Below is a small trained network, with its code and all its weights. Each question gives an input and a class and asks what happens when units are switched off, that is, made to give their printed mean instead of their output.

import numpy as np


def w(rows, s, z=0):
    codes = np.array(rows[::2]) - 128.0
    scale = np.full(codes.shape[1], s)
    scale[-1] = z or s
    return codes * scale


def f(y):
    return np.maximum(y, 0)


def log_softmax(a):
    a = a - a.max(-1, keepdims=True)
    return a - np.log(np.exp(a).sum(-1, keepdims=True))


def net(x, mask):
    res = np.array(x, float).reshape(1, 7) / 4 @ E
    y = f(res @ A[0][:, :-1].T + A[0][:, -1])
    res = res + np.where(mask, y, B[0][:, -1]) @ B[0][:, :-1]
    return log_softmax(res[-1] @ U[:, :-1].T + U[:, -1])


A, B = {}, {}
E = w([
[127,132,121,141,131,128,136,121,120,133,125,129],'x0',
[117,124,119,164,128,122,136,97,116,128,126,136],'x1',
[125,111,148,147,114,115,133,105,131,140,118,109],'x2',
[115,132,142,141,142,111,129,111,138,122,141,122],'x3',
[117,11,76,103,155,199,204,115,120,138,249,59],'x4',
[198,71,169,49,221,110,124,45,76,151,99,186],'x5',
[36,154,224,102,103,185,95,131,85,237,182,192],'x6',
],0.014)
A[0] = w([
[90,162,106,166,110,149,146,166,188,150,127,101,228],'n0',
[138,115,83,135,121,140,170,113,149,90,170,105,94],'n1',
[61,96,140,120,113,164,139,129,104,184,181,147,63],'n2',
[192,63,76,122,154,121,180,112,186,59,129,100,164],'n3',
[104,153,154,130,113,181,120,136,123,166,115,158,151],'n4',
[85,180,222,154,99,159,77,142,105,207,139,215,124],'n5',
[126,137,81,176,92,130,92,147,178,54,92,87,236],'n6',
[205,58,163,59,234,114,111,56,88,156,88,195,127],'n7',
[104,128,175,83,162,132,130,92,49,156,170,150,75],'n8',
[93,156,102,185,49,138,94,172,158,105,173,91,254],'n9',
[68,99,160,104,111,191,138,117,129,184,178,158,63],'n10',
[70,165,172,133,86,110,109,126,99,160,125,169,124],'n11',
[205,182,110,161,126,53,115,105,169,60,77,143,241],'n12',
[153,110,48,107,131,108,176,137,118,131,113,109,148],'n13',
[82,75,134,160,137,166,120,140,90,123,199,101,115],'n14',
[109,145,146,158,127,117,119,115,89,115,92,97,177],'n15',
[108,120,151,110,112,160,158,120,118,121,139,108,95],'n16',
[44,149,134,123,125,150,138,155,150,187,140,176,115],'n17',
[138,112,146,115,139,144,131,115,131,184,128,159,75],'n18',
[188,133,152,148,122,68,106,164,129,108,75,188,227],'n19',
[127,25,93,127,162,183,187,138,106,148,251,63,123],'n20',
],0.012,0.009)
B[0] = w([
[133,135,135,128,35,100,163,184,140,127,146,149,215],'n0',
[111,96,121,131,127,157,146,133,127,87,138,110,178],'n1',
[127,173,79,100,89,189,90,120,164,173,157,125,181],'n2',
[184,83,147,140,185,133,173,96,142,62,121,108,230],'n3',
[98,140,125,139,104,91,149,113,109,155,135,136,182],'n4',
[83,74,145,53,96,98,132,99,48,123,206,203,251],'n5',
[144,111,145,173,93,92,168,175,138,115,99,125,232],'n6',
[119,111,114,113,254,144,72,50,96,148,54,137,242],'n7',
[130,142,106,142,172,154,49,138,67,141,130,121,181],'n8',
[134,123,127,140,19,129,193,181,139,125,170,123,250],'n9',
[123,170,78,90,139,202,44,160,125,194,139,108,188],'n10',
[104,143,151,112,111,102,151,136,93,157,162,137,203],'n11',
[178,167,133,153,139,96,127,157,173,149,54,150,239],'n12',
[142,98,142,138,150,103,164,117,145,96,131,124,182],'n13',
[131,127,103,142,97,164,100,122,165,122,165,95,181],'n14',
[136,147,142,132,131,98,148,154,132,137,135,147,164],'n15',
[150,140,120,120,84,169,114,130,128,128,134,109,146],'n16',
[104,158,127,104,108,100,125,108,129,177,183,141,192],'n17',
[121,132,107,136,152,151,89,151,79,119,110,111,153],'n18',
[132,197,188,135,141,84,106,112,143,103,67,158,210],'n19',
[134,96,60,133,142,236,136,86,198,119,195,2,251],'n20',
],0.012,0.027)
U = w([
[183,165,151,172,75,76,162,254,157,120,94,149,251],'0',
[63,144,156,92,59,68,160,181,83,169,223,204,145],'1',
[168,175,151,139,203,87,102,109,165,128,47,167,214],'2',
[48,136,166,79,163,88,77,88,26,168,139,199,74],'3',
[133,26,108,179,92,163,196,185,183,38,186,65,145],'4',
[70,165,77,101,48,185,118,162,173,180,233,83,65],'5',
[169,36,102,123,223,158,153,45,151,68,154,86,111],'6',
[108,116,67,103,186,217,49,128,103,211,171,96,44],'7',
],0.0088,0.0032)

Each question gives the input, the list of numbers given to net, and the class t.
The units are the neurons (one row each of A and B). Each row of codes is followed by its name. A weight is (code - 128) times the scale printed after its matrix; where a second scale follows, it is the last column's (A, B and U).
mask holds one flag per neuron, in row order. A switched-off neuron (its flag False) gives its mean, the last column of its row in B, instead of its output. The means were averaged over made-up inputs and are rounded, as every weight is.
A unit's drop is (log p(t) with every unit on - log p(t) with that unit switched off) / (log p(t) with every unit on - log p(t) with every unit switched off).
The circuit of an input: a set's keep is (log p(t) with only the set's units on - log p(t) with every unit switched off) / (log p(t) with every unit on - log p(t) with every unit switched off). Starting from the 12 units with the biggest drops (on a tie, the unit counted first), units are removed one at a time, each time the one whose removal leaves the highest keep (on an exact tie, the one counted first), for as long as the keep stays at least 0.8.
circuit, biggest first: the units of the circuit, biggest drop first
most important unit: the unit with the biggest drop
top k neurons: the k neurons with the biggest drops, biggest first
drop of u: that unit's drop, to one decimal
input [1,8,-7,-5,-4,0,-8], class 0: most important unit -> n7
input [-5,7,-3,3,0,-1,7], class 1: top 2 neurons -> [n5; n20]
input [1,6,-1,4,8,1,0], class 6: top 2 neurons -> [n9; n3]
input [-3,1,4,3,0,5,-6], class 2: top 2 neurons -> [n20; n12]
input [-4,-1,-8,1,0,-5,-7], class 0: top 2 neurons -> [n20; n12]
input [-2,-6,-3,-8,0,-5,5], class 1: top 2 neurons -> [n20; n5]
input [8,-7,4,-6,0,-8,6], class 1: top 2 neurons -> [n20; n5]
input [-6,4,1,3,3,1,-5], class 6: top 3 neurons -> [n9; n0; n3]
input [-1,0,5,1,1,2,8], class 7: top 2 neurons -> [n10; n2]
input [0,4,-1,1,4,1,-2], class 6: top 2 neurons -> [n9; n0]
input [-6,8,-6,-2,0,-6,-2], class 0: drop of n20 -> 1.0
input [1,0,-4,-5,-8,-7,1], class 1: drop of n5 -> 2.0
input [4,-3,-2,6,-4,-4,-4], class 0: drop of n7 -> 0.0
input [7,-1,6,-4,1,1,1], class 7: circuit, biggest first -> [n9]
input [-2,8,-7,2,6,4,1], class 7: top 2 neurons -> [n10; n8]
